Each row of numbers belongs to one of the things below and depends on some of the facts about them. Some rows are named. Which thing is each other row?

Known rows:
[ 12   1  -2  -8   9  -3   8   7  11  12  18   2  -3   5   9   5 -12  -5
  -4   0  -7  11  -6   3  17 -16 -16   5  -3  -9 -16  -3  10  15  -8   1
   6 -17]: stidrar
[ -3   1  -2  -1  -7  -3   9 -19   0   3  -7   6 -10  -8   3   8  11  -9
 -13 -10   1 -18  -1  -6   0   7  -1 -29   7   6   5   3   3 -14  23  -5
   0   3]: restus
[  9   8  -7  -3  -3   0  11 -16  -1   3   2  12  -8  -3   9  11  11  -9
  -5 -15  -1 -13   7  -7   5   8  -2 -32   1   7  -1   7   4 -19  28  -7
  -1   5]: kebrar
[  0   2 -15   3  18 -13  -1  22  11   9  13  13  -1  11 -20  -5 -18  -6
  11  21  -7  22   8   1  -5  -7  -9  23  13  -5 -29 -11  -8  -5 -16  -1
  -6 -13]: stimi
[ -1 -13   6 -10   5   8  10  -3  19  12  12  -8   4  -9  10   6  -8  -2
  -7  -4 -11   4  -9   7  25 -10 -12   5   8  -9  -6 -20  10  25 -14  -4
  -2 -11]: dipla
[ -1  -4  15   5 -16  13   5   8 -19 -20  -8 -16  11   1   6  -2  10  26
   9 -21  -1   8  -3   2  -7   2   9   4 -33  11  20   4   0  10  15   2
  15   3]: brepe
[ -1   1  -9   2  15  -5 -11  14  10   6  10   7   0   4 -10  -9 -14  -8
   4  27   4  11   4   3  -3  -3  -4  23  15 -11 -16  -9  -2   0 -29   2
 -13   0]: skiklol
[  4  -3 -10   5  12  -8 -11  15   1   7  11  10 -12   0  -9  -6 -16  -9
   2  36  10  14   1   5  -1   6  -3  25  12  -9 -15  -1  -6  -2 -30   8
  -2  -1]: kupel
[ 16   3  -2 -14   4  -3   1   5  10  -1   9  -7  -9  -4  14   0 -17 -17
 -16  -2   4  10 -11   5   8  -9 -13   3  -3 -17 -11   4  12  22 -12   6
   4 -10]: nubem
[  6  -1 -11   5  14  -9  -9  18   4   3  10  10  -9   5  -8  -8 -17 -10
   2  30   9  15   2   3  -7   2  -6  22  11  -9 -20  -1  -4  -1 -28   7
  -6  -2]: vosti
[  5  -5   3 -11   7   6   2  -3  12  12  12  -4   7  -7   9   5 -10  -2
  -2  -6 -12   3  -9   8  28 -15  -9   1   8  -8 -11 -11   7  23 -16  -3
  -5  -9]: bridrin
[ 13   3   0 -12   6   0  -5   1   4  10  11  -3  -2  -5  12   4 -12  -8
  -7  -1  -2   4 -10   5  23 -15 -10   2  -1 -12  -7   4   9  21 -14   0
   1  -7]: drigum
[ -5  11  -1   0  -4  -3   1 -24   0  12  -2   8  -1  -4   4  12  16  -6
  -5 -14  -4 -26   8 -10   8 -10  -2 -26   4   4  10   2   7 -14  29 -13
  -4   3]: dumo
[  4  -2  -2   3  -8  -4  12 -18 -10   7  -3  10 -21  -8  11  10  11  -8
 -16  -2   6 -16  -4  -7   2  15  -4 -29   1   7   5  13   5 -18  21   1
  10   1]: griflem
[-12  14  -9  13  -3   3 -10  -8  -9  19  15   5  12   7   3 -13   2   4
   0  10 -22  -2   5 -12 -28  23  17  13  32  21  -2  -6   6 -11 -11 -48
 -13  33]: breskan
[  9  10  -6  -2  -5  -6   9 -15  -4  -4  -8   4 -12  -2  10   3   7 -16
 -19 -15   7 -15  -3  -7  -9   8  -5 -35  -1   3   0  15   7 -13  24  -2
  -5   4]: menezal
[ 16  -2  -3 -12   4  -7   2   5   4   7  11  -1 -13  -8   8   5 -17 -12
 -11   3   0  11 -12   6  15  -6 -13   4  -3 -10 -13   3   5  18  -9   6
  16 -16]: flunes
[  5   3 -11  -1  14  -8 -12  17  12  -4   6   3  -6   4  -9 -11 -21 -16
  -4  23   9  15   2   3 -14   0  -4  21  12 -14 -19  -3  -2   3 -25   7
 -12   0]: pezir

How the things are related:
[babro, gubren, skeflom] Σ dedo
[bedro, flunes, vosti] Σ rigrim
[beplok, brepe, digran, getreplir, keplon, lestak] Σ sarur
[beri, duni, fipus, klipe, skestar, soskilo, stidrar, tokles] Σ gemer
[bigril, brefi, dridrom, gebrofur, kadum, keskam, stavir, trosti, tuli] Σ brozu
[bivu, gele, kestos] Σ bogrer
[bofoples, broplin, dremuvi, drotizar, groplom, menezal, nubem, pezir, sutraple, vukiklo, zakor] Σ dripil
[bogrer, breskan, fliskal, kuzu, plogras, podal, riskom, skudren, vutra] Σ gralis
[brafla, grivubran, kebrar, lofi, mirurom, modo, pleplipla, skonemus, trigem, zunom] Σ steper
[braralas, bretres, bruklu, dedo, gemer, plesa, skarar, vego] Σ skekle
[brebagre, vukli] Σ vizas
[bridrin, brusen, dipla, gidigrel, kloner, skenes, stevam] Σ skudren
[briges, kedor, rizus] Σ mudis
[brozu, netros, steper, studen, vizas, zarekle] Σ dristuto
[brugrim, brusku, dumo, foto, galus, keklur, leru, liklis, lilan, skabra, trastam] Σ kuzu
[delu, gakle, kludri, stegaklos, stugi] Σ breskan
[depeven, kagrom, klafa, plesan, pura, stimi, trestim, zodre] Σ digran
[devu, restus, stonos, tradizem] Σ plesa
[drekles, driber, drigum, flugus, goflak, ledro, nabok, sapel] Σ kipla
[dripil, graklurer, grotufluk, kliklin, kluni, mudis, plisis, rigrim, skiru, zizal] Σ stipar
[drulun, topak, tusti, zodrin] Σ bruklu
[gekugrim, gilo, neto, plurim] Σ beplok
[griflem, kupel, mubrel, naflin, skagrar, skonin, stastan, vozatus] Σ kliklin
[klabre, plumustu, rifon, sivol, skiklol, zasifas] Σ getreplir
[toston, zedru] Σ vego
brafla Π [zedru]
brugrim Π [dedo]
drigum Π [gekugrim]
drulun Π [getreplir]
dumo Π [steper]
duni Π [rigrim]
flugus Π [brozu]
foto Π [dedo]
gakle Π [kliklin]
kebrar Π [dipla]
kludri Π [skekle]
lofi Π [bogrer]
menezal Π [plesa]
modo Π [drulun]
mubrel Π [breskan]
neto Π [kliklin]
plogras Π [skekle]
plumustu Π [kliklin]
skenes Π [breskan]
skiru Π [sarur]
trastam Π [brefi]
trigem Π [leru]
trosti Π [vego]
tusti Π [getreplir]
beplok ξ devu, bruklu, rigrim, sutraple, graklurer
bofoples ξ vozatus, bigril, plogras, flugus, tokles, graklurer, klabre
brebagre ξ brusen
breskan ξ fliskal, drigum, digran
bretres ξ bigril, vukiklo
broplin ξ klabre
brugrim ξ rizus, plesa, keklur, dipla, studen
dedo ξ gebrofur, grivubran
depeven ξ briges, brafla, keklur, vukli
drekles ξ zizal, kloner, getreplir, lestak, zedru, klabre
dremuvi ξ trigem
dridrom ξ kadum, tokles, modo
dristuto ξ bogrer, kebrar, drulun, lestak
drotizar ξ fliskal, stidrar, vukiklo, keklur
duni ξ restus, griflem, gebrofur
foto ξ brusku, topak, riskom, bivu
galus ξ graklurer
gekugrim ξ skestar, rigrim
gele ξ bigril, plogras, driber, neto
gralis ξ restus, neto
kagrom ξ gakle, sapel
keplon ξ mirurom, bivu
keskam ξ sivol, studen
kestos ξ rizus, topak, zarekle, zedru, brusen
kliklin ξ stevam
kupel ξ vukli
ledro ξ flugus, dripil
mubrel ξ delu
netros ξ driber, topak, klafa
pezir ξ plumustu
pleplipla ξ plisis, kuzu
plesan ξ stipar
plurim ξ fliskal, mudis
podal ξ mudis, groplom, sutraple, zedru, modo, fipus
pura ξ plogras, driber, stidrar
skabra ξ plesa, babro
skekle ξ rizus, tusti, modo
skiklol ξ stevam, trosti, devu, digran, grivubran
skiru ξ brefi, skenes, kipla, skagrar
skonin ξ flunes, restus, topak, sutraple, lestak
soskilo ξ kedor
stastan ξ bogrer, restus, zakor, stugi
stavir ξ bigril, devu, stidrar, tusti, bivu
stegaklos ξ skestar, trosti, beri, bruklu, dripil, modo, liklis
steper ξ skudren
stimi ξ flunes, bigril
toston ξ kebrar, plogras, vukiklo
tradizem ξ kadum
trastam ξ topak
tuli ξ kluni, stidrar, stugi
vego ξ goflak, topak
vizas ξ brusen
vosti ξ trestim, kedor, flugus
zasifas ξ briges, tusti, braralas
zodre ξ gemer, modo
zodrin ξ mudis, stugi
zunom ξ mudis
{babro, bedro, beri, bigril, bofoples, bretres, briges, brusku, drekles, dridrom, drulun, dumo, gakle, goflak, griflem, kebrar, klabre, klipe, liklis, lofi, menezal, netros, pleplipla, plogras, podal, restus, rifon, skarar, skeflom, stastan, toston, tradizem, trosti, tuli, zarekle, zasifas, zedru} μ c
{bivu, brepe, brusen, depeven, devu, duni, fipus, fliskal, flugus, gebrofur, gekugrim, gidigrel, gilo, grivubran, gubren, kadum, kedor, keskam, kludri, mirurom, neto, plumustu, riskom, skagrar, skonemus, stavir, stonos, sutraple, tokles, topak, trigem, tusti, vozatus, zodre, zunom} μ b
{brafla, braralas, brebagre, brefi, bridrin, broplin, brugrim, delu, dipla, dremuvi, driber, drigum, drotizar, flunes, foto, galus, gele, graklurer, groplom, grotufluk, kagrom, keklur, keplon, kestos, klafa, kloner, kluni, kupel, ledro, leru, lestak, lilan, modo, mubrel, nabok, naflin, nubem, pezir, plesan, plisis, plurim, pura, rizus, sapel, sivol, skabra, skenes, skestar, skiklol, skiru, skonin, soskilo, stegaklos, stevam, stidrar, stimi, studen, stugi, trastam, trestim, vosti, vukiklo, vukli, vutra, zakor, zizal, zodrin} μ a

Which thing is each row?
No name comes twice in this set of rows, the named rows included.
[ 10   7  -6  -4  -3   2   7 -19  -1   2   0   9  -7  -6  10  12  11 -10
  -6 -14   3 -17   5  -6   5   9   0 -29   4   4   4   8   4 -17  27  -6
  -2   8]	lofi
[ -9   1   4  15  -6   6 -12  19 -23 -23 -14  -6  14   7 -21 -15   5  25
  25   4   3  13  11  -2 -26   9  19  19 -16  13  11   3 -16  -8   2   1
  -5  12]	duni
[-13   1 -11  12   2  -7  -1  -8   1   3  -9  15  -7   1 -17  -3   7 -10
  -1  14   6 -14  13  -9 -20  16   6 -12  21   7  -1  -3  -9 -32   8  -6
 -17  12]	drekles
[ -3   4  -2   2  -5  -7   7 -19  -8   8 -10   6  -7   0   5   4  10  -6
 -16  -8   0 -22  -5  -8   1  -1  -4 -35   2   9   6  13   8 -12  16  -8
  -5  -1]	trosti
[  4  -1  14   3 -18   9   5  10 -18 -30 -14 -21   5   1   9  -7   6  16
   1 -23   6  11  -6   1 -19   7   9   3 -34   6  19   9   2  14  16   9
  12   5]	sutraple
[ -8  -5  16   3 -15  14   5   5 -15 -15 -10 -18  18  -2  -4   1  10  29
  16 -29 -13   7   0   0   0  -4   9   4 -24  15  18  -7  -5  12  20  -3
  12  -1]	bivu
[  4   1  13   5 -13  11   7  11 -23 -17  -6 -12  12   7   5  -4  10  29
  15 -21  -6  11   0   0  -6  -3   8   3 -34  14  14   9  -1   8  18   0
  11   1]	flugus
[ 13  -3   0 -11   4  -3  -4   1   2   5   8  -6 -14 -12  12   5 -15 -13
 -13   5   6   7 -13   7  15  -2 -10   7   0 -13  -6   5   6  20 -15   9
  11  -7]	rizus
[ -3  -8 -12  -5  10 -13 -25  11  -2   1   0   2 -15 -17 -26  -1 -25 -18
   1  29   7  13   0   6  -2  11   2  27  22  -8 -17  -8 -19   1 -24   9
   8  -5]	skonin
[-18 -12  -7  -1  -2 -13 -14  -2   4  -9 -20  -5  -6 -22 -36  -1  -3 -14
  -4   9   4  -2   7  -4 -21  26  13   7  29   3   4 -23 -25 -14   7  -2
   7   3]	vego
[ -7  -4  -6  -1  12  -5 -24   8   8   2   0   0  -2 -11 -19  -6 -18 -14
   2  25   6   6   1   5  -1   2   2  25  21 -12 -11 -12 -10   7 -29   3
 -11   4]	brebagre

The same things again, as new rows of numbers:
Some things and their rows:
[  2   5 -21  10 -34  -3 -20 -22  -1 -19 -46  -7]: soskilo
[  5   3 -31   8 -48  -8 -22 -33   1 -24 -47 -11]: stimi
[ -8  15   9   2 -22   8  -7 -21 -18 -45 -75  -7]: stipar
[  3   1 -21  18 -28  13 -12 -10  -9 -25 -50   1]: studen
[  5   5 -19  20 -36   2 -14 -14  -2 -18 -38  -2]: lilan
[  1   3 -21  15 -28  11 -14 -13  -7 -23 -48  -1]: sivol
[ -3  19  14  16 -28   4  -1 -16 -15 -40 -60  -5]: kipla
[-22  25  -4   8 -35  11  30 -38 -13 -29 -31  -6]: kludri
[  0   4 -23   4 -27   7 -19 -18  -6 -19 -55  -5]: grotufluk
[  6  -1 -30  17 -39   7 -13 -20  -7 -31 -51  -3]: klafa
[  2  25 -13  -4 -44   4  -9 -57  -6 -34 -35  -4]: toston
[  3  19  17  28 -37   0   3 -15 -12 -40 -46  -4]: kuzu
[ -2  18  11   8 -38 -10  -8 -30  -7 -41 -59 -13]: vizas
[-18  -3 -32   9 -48 -19   6 -29   6 -13 -32 -16]: foto
[ -1  28  -6  -3 -35   8  -9 -50  -5 -25 -32  -2]: zasifas
[-44  13  -3  27 -25  27  10 -47 -39 -34 -23 -38]: plumustu
[ -5  13  14  17 -29   3   3 -17 -18 -47 -62  -2]: plesa
[-16  -6 -32  16 -35   6   8 -17 -10 -23 -45  -6]: drigum

Rows to name:
No name comes twice in this set of rows, the named rows included.
[-20  25  -5   8 -29  21  26 -34 -17 -32 -37  -4]	trigem
[ -3  18  11  14 -47 -21   1 -31   0 -35 -48 -13]	breskan
[  1  12   6  19 -38   5   1 -22 -17 -51 -63  -5]	digran
[-39   7 -15  30 -39  27  12 -55 -41 -46 -27 -39]	neto
[ -3  30  -1  -3 -29  12  -8 -44  -6 -22 -31  -1]	pleplipla
[  2  34   3  11 -34  18   5 -38 -10 -33 -35  -2]	gidigrel
[-17  20 -15  12 -39  25  30 -42 -22 -45 -42  -4]	flugus
[  4   4 -19  21 -31   8 -12 -11  -7 -21 -44  -1]	delu
[  2  34  -7  -2 -48   3  -5 -56  -2 -33 -39 -12]	stavir
[  4  11   4  26 -47  -1   5 -24 -16 -54 -56  -6]	bogrer
[  5  24 -10  15 -41  31  12 -40 -23 -54 -49   4]	topak
[ -1  22  -8   2 -24  30   1 -37 -20 -37 -44   8]	briges

Now the same things, written a new way:
Named rows:
[-14  -8  -5   1 -20   8   2   0 -25  10 -27 -41]: vozatus
[ 4  1  1 -8 -1  1 26 22 30  9 -6 33]: groplom
[  1   3  -2  -2 -31  -5  -1   4 -10  14 -42 -19]: dripil
[ 8  0  3 -9 -2  5 23 21 37  4  4 28]: vukiklo
[ 11 -13   5   9  -7  10  -7   6 -18  18  -8 -29]: skekle
[-19  -6 -13  12   3   1 -22  -4 -24  14 -14 -22]: dridrom
[  1   5   3  10 -16  -4 -18 -10 -18  -2 -12 -22]: gilo
[-29   9  -8   8  10  -2 -17 -18 -29   1 -15 -23]: liklis
[  7   4 -15  -1 -11   1  -4   2 -27  28  -6 -17]: neto
[ 20 -31  22  11   1 -17  15  22  17 -12  -7  59]: skiru
[ 18   6   9  -3  17 -10  17  21  20   2  14  48]: brafla
[ -4  -4  -6  27 -12  -4 -17   3  -5  -4 -18 -20]: briges
[  4  -1   4 -19  15  15  27   6  28  -1  21  20]: lestak
[  2  16  15 -11  21   3   7  -4  30 -20  32  18]: dipla
[ -2  14 -12  19  13 -11 -24  -2 -25  12   3  -1]: gakle
[-26  10 -15  11   2 -11 -15   1 -26  13 -26 -15]: trosti
[ -8  -4  -8  21  -3   0 -22  -9 -13  -4  -8 -15]: skeflom
[  7   7  12  -8  26  -9   4   4  17 -13  31  38]: skabra

Rows to name:
No name comes twice in this set of rows, the named rows included.
[ 10   3   0 -27  24  -2  14  -1  21  -5  34  45]	trastam
[-16  -8  -3  -1 -10 -35  19  24  21 -25  12  41]	mubrel
[-29   3 -11  13  -1   0 -12  -6 -24   6 -26 -21]	beri
[-10   7   3 -23  28  -8  14   9   1   7   5  35]	stegaklos
[ 17 -32  23  14 -19  15 -10 -18 -11 -19 -17 -29]	sarur
[  6  14  -7  11 -11 -17 -12   6 -25  19 -12  -3]	plumustu
[ 9 -6 -2 -8  1  3 23 22 32 12 -1 35]	broplin
[ -2 -24 -15  18  -4   9 -10  -1 -14   7  -4 -25]	stastan
[ 11  -7   4  11 -25  -7  -6   6  -7  -1 -20 -17]	stipar
[ 11   4  11  22 -10   7  -8  12  -8   6   7 -37]	plesa

